Below is a small trained network, with its code and all its weights. Each question gives an input and a class and asks what happens when units are switched off, that is, made to give their printed mean instead of their output.

import numpy as np


def w(rows, s, z=0):
    codes = np.array(rows[::2]) - 128.0
    scale = np.full(codes.shape[1], s)
    scale[-1] = z or s
    return codes * scale


def norm(h):
    return h / np.sqrt((h * h).mean(-1, keepdims=True) + 1e-5)


def f(y):
    return y / 2 * (1 + np.tanh(0.7978845608 * (y + 0.044715 * y**3)))


def log_softmax(a):
    a = a - a.max(-1, keepdims=True)
    return a - np.log(np.exp(a).sum(-1, keepdims=True))


def net(x, mask):
    res = np.array(x, float).reshape(1, 7) / 4 @ E
    u = 0
    for l in range(2):
        y = f(norm(res) @ A[l][:, :-1].T + A[l][:, -1])
        res = res + np.where(mask[u : u + 16], y, B[l][:, -1]) @ B[l][:, :-1]
        u += 16
    return log_softmax(norm(res)[-1] @ U[:, :-1].T + U[:, -1])


A, B = {}, {}
E = w([
[125,254,52,153,171,44],'x0',
[48,230,176,112,21,109],'x1',
[70,97,140,242,203,103],'x2',
[182,120,152,155,50,7],'x3',
[63,199,156,102,82,35],'x4',
[41,86,139,199,115,158],'x5',
[85,148,101,68,83,35],'x6',
],0.0036)
A[0] = w([
[86,178,108,167,66,51,21],'L0N0',
[52,142,184,97,108,144,204],'L0N1',
[114,92,119,148,136,106,5],'L0N2',
[145,124,106,152,161,145,138],'L0N3',
[97,108,82,118,123,182,171],'L0N4',
[205,204,77,114,186,124,122],'L0N5',
[102,122,194,75,49,144,219],'L0N6',
[105,187,140,94,111,40,83],'L0N7',
[177,220,138,208,126,81,238],'L0N8',
[131,87,140,142,182,160,119],'L0N9',
[155,105,135,160,153,71,72],'L0N10',
[131,42,95,47,149,63,45],'L0N11',
[131,98,153,107,117,69,123],'L0N12',
[197,155,65,126,187,123,209],'L0N13',
[136,78,120,58,104,158,38],'L0N14',
[154,127,125,94,1,131,138],'L0N15',
],0.0092,0.0026)
B[0] = w([
[67,191,48,182,221,182,206],'L0N0',
[126,186,47,202,104,96,212],'L0N1',
[148,108,140,82,158,124,116],'L0N2',
[126,105,155,71,133,148,161],'L0N3',
[181,217,139,134,181,208,179],'L0N4',
[88,81,203,91,11,90,231],'L0N5',
[197,202,96,159,132,123,253],'L0N6',
[76,72,97,180,220,171,220],'L0N7',
[96,112,110,162,158,29,250],'L0N8',
[51,96,126,97,174,165,188],'L0N9',
[171,156,139,145,90,44,148],'L0N10',
[183,224,78,178,167,124,161],'L0N11',
[174,154,149,107,164,141,154],'L0N12',
[80,110,181,52,62,113,235],'L0N13',
[111,254,94,163,121,122,164],'L0N14',
[197,108,191,111,112,173,238],'L0N15',
],0.0063,0.0046)
A[1] = w([
[115,124,60,30,20,52,162],'L1N0',
[147,60,155,50,103,147,44],'L1N1',
[75,140,169,80,133,82,70],'L1N2',
[125,18,137,127,62,33,25],'L1N3',
[200,63,171,165,210,52,80],'L1N4',
[72,106,160,140,150,254,209],'L1N5',
[160,119,214,141,147,36,225],'L1N6',
[96,161,65,200,141,108,10],'L1N7',
[179,178,171,167,17,164,68],'L1N8',
[209,177,157,89,156,148,102],'L1N9',
[160,175,107,5,146,91,92],'L1N10',
[240,162,136,153,95,160,18],'L1N11',
[69,64,168,133,163,220,79],'L1N12',
[148,164,115,156,88,75,192],'L1N13',
[252,157,166,154,109,133,5],'L1N14',
[84,70,125,99,164,229,47],'L1N15',
],0.0071,0.002)
B[1] = w([
[86,103,234,128,78,109,202],'L1N0',
[92,63,152,156,214,143,165],'L1N1',
[170,76,197,93,44,138,155],'L1N2',
[69,152,165,130,65,38,185],'L1N3',
[91,165,182,72,38,98,177],'L1N4',
[204,85,122,63,215,130,253],'L1N5',
[81,106,109,127,51,146,208],'L1N6',
[107,159,85,144,195,157,206],'L1N7',
[206,149,23,151,66,188,226],'L1N8',
[151,201,84,199,82,146,187],'L1N9',
[50,129,131,162,134,66,159],'L1N10',
[227,177,99,124,70,132,212],'L1N11',
[188,104,123,62,146,171,213],'L1N12',
[99,97,82,86,138,182,207],'L1N13',
[216,184,102,76,112,177,204],'L1N14',
[130,95,203,3,180,229,200],'L1N15',
],0.006,0.0036)
U = w([
[5,205,28,241,227,98,102],'0',
[225,207,66,134,46,190,139],'1',
[26,61,204,79,56,45,240],'2',
[154,5,205,2,218,226,2],'3',
],0.0083,0.002)

Each question gives the input, the list of numbers given to net, and the class t.
The units are the neurons (one row each of A and B). Each row of codes is followed by its name. A weight is (code - 128) times the scale printed after its matrix; where a second scale follows, it is the last column's (A, B and U).
mask holds one flag per neuron, layer by layer. A switched-off neuron (its flag False) gives its mean, the last column of its row in B, instead of its output. The means were averaged over made-up inputs and are rounded, as every weight is.
A unit's drop is (log p(t) with every unit on - log p(t) with that unit switched off) / (log p(t) with every unit on - log p(t) with every unit switched off).
The circuit of an input: a set's keep is (log p(t) with only the set's units on - log p(t) with every unit switched off) / (log p(t) with every unit on - log p(t) with every unit switched off). Starting from the 12 units with the biggest drops (on a tie, the unit counted first), units are removed one at a time, each time the one whose removal leaves the highest keep (on an exact tie, the one counted first), for as long as the keep stays at least 0.8.
units of the circuit, in order: the units of the circuit, biggest drop first
k most important neurons: the k neurons with the biggest drops, biggest first
k most important neurons of layer l: the k neurons of layer l with the biggest drops, biggest first
drop when u is switched off: that unit's drop, to one decimal
input [6,1,1,-7,-5,-6,-5], class 3: units of the circuit, in order => [L0N1, L0N6]
input [-6,4,0,-8,6,1,4], class 1: units of the circuit, in order => [L0N6]
input [5,2,-7,8,6,-5,1], class 0: units of the circuit, in order => [L0N0, L0N7]
input [-3,-3,-3,-6,2,2,3], class 0: units of the circuit, in order => [L0N15, L0N14]
input [-7,-8,-5,-7,6,-2,6], class 0: units of the circuit, in order => [L0N14, L1N10]
input [5,4,-3,1,8,-6,8], class 0: 2 most important neurons of layer 0 => [L0N0, L0N7]
input [2,-1,-2,4,1,0,1], class 0: 2 most important neurons => [L0N0, L0N7]
input [-6,-7,0,5,5,6,0], class 1: 2 most important neurons => [L0N11, L0N8]
input [-6,6,0,5,6,0,-2], class 1: 2 most important neurons => [L0N15, L0N6]
input [4,-6,6,-3,7,-8,7], class 2: 2 most important neurons of layer 0 => [L0N5, L0N13]
input [0,-3,3,8,0,-1,5], class 0: 3 most important neurons => [L0N0, L0N11, L0N5]
input [-2,6,-2,8,6,2,0], class 0: 2 most important neurons of layer 0 => [L0N0, L0N7]
input [7,-6,-8,2,-8,5,-6], class 3: drop when L0N8 is switched off => 0.2
input [-6,-7,2,1,-4,-7,8], class 1: units of the circuit, in order => [L0N11]
input [-7,-7,1,3,6,4,2], class 1: drop when L0N11 is switched off => 0.3
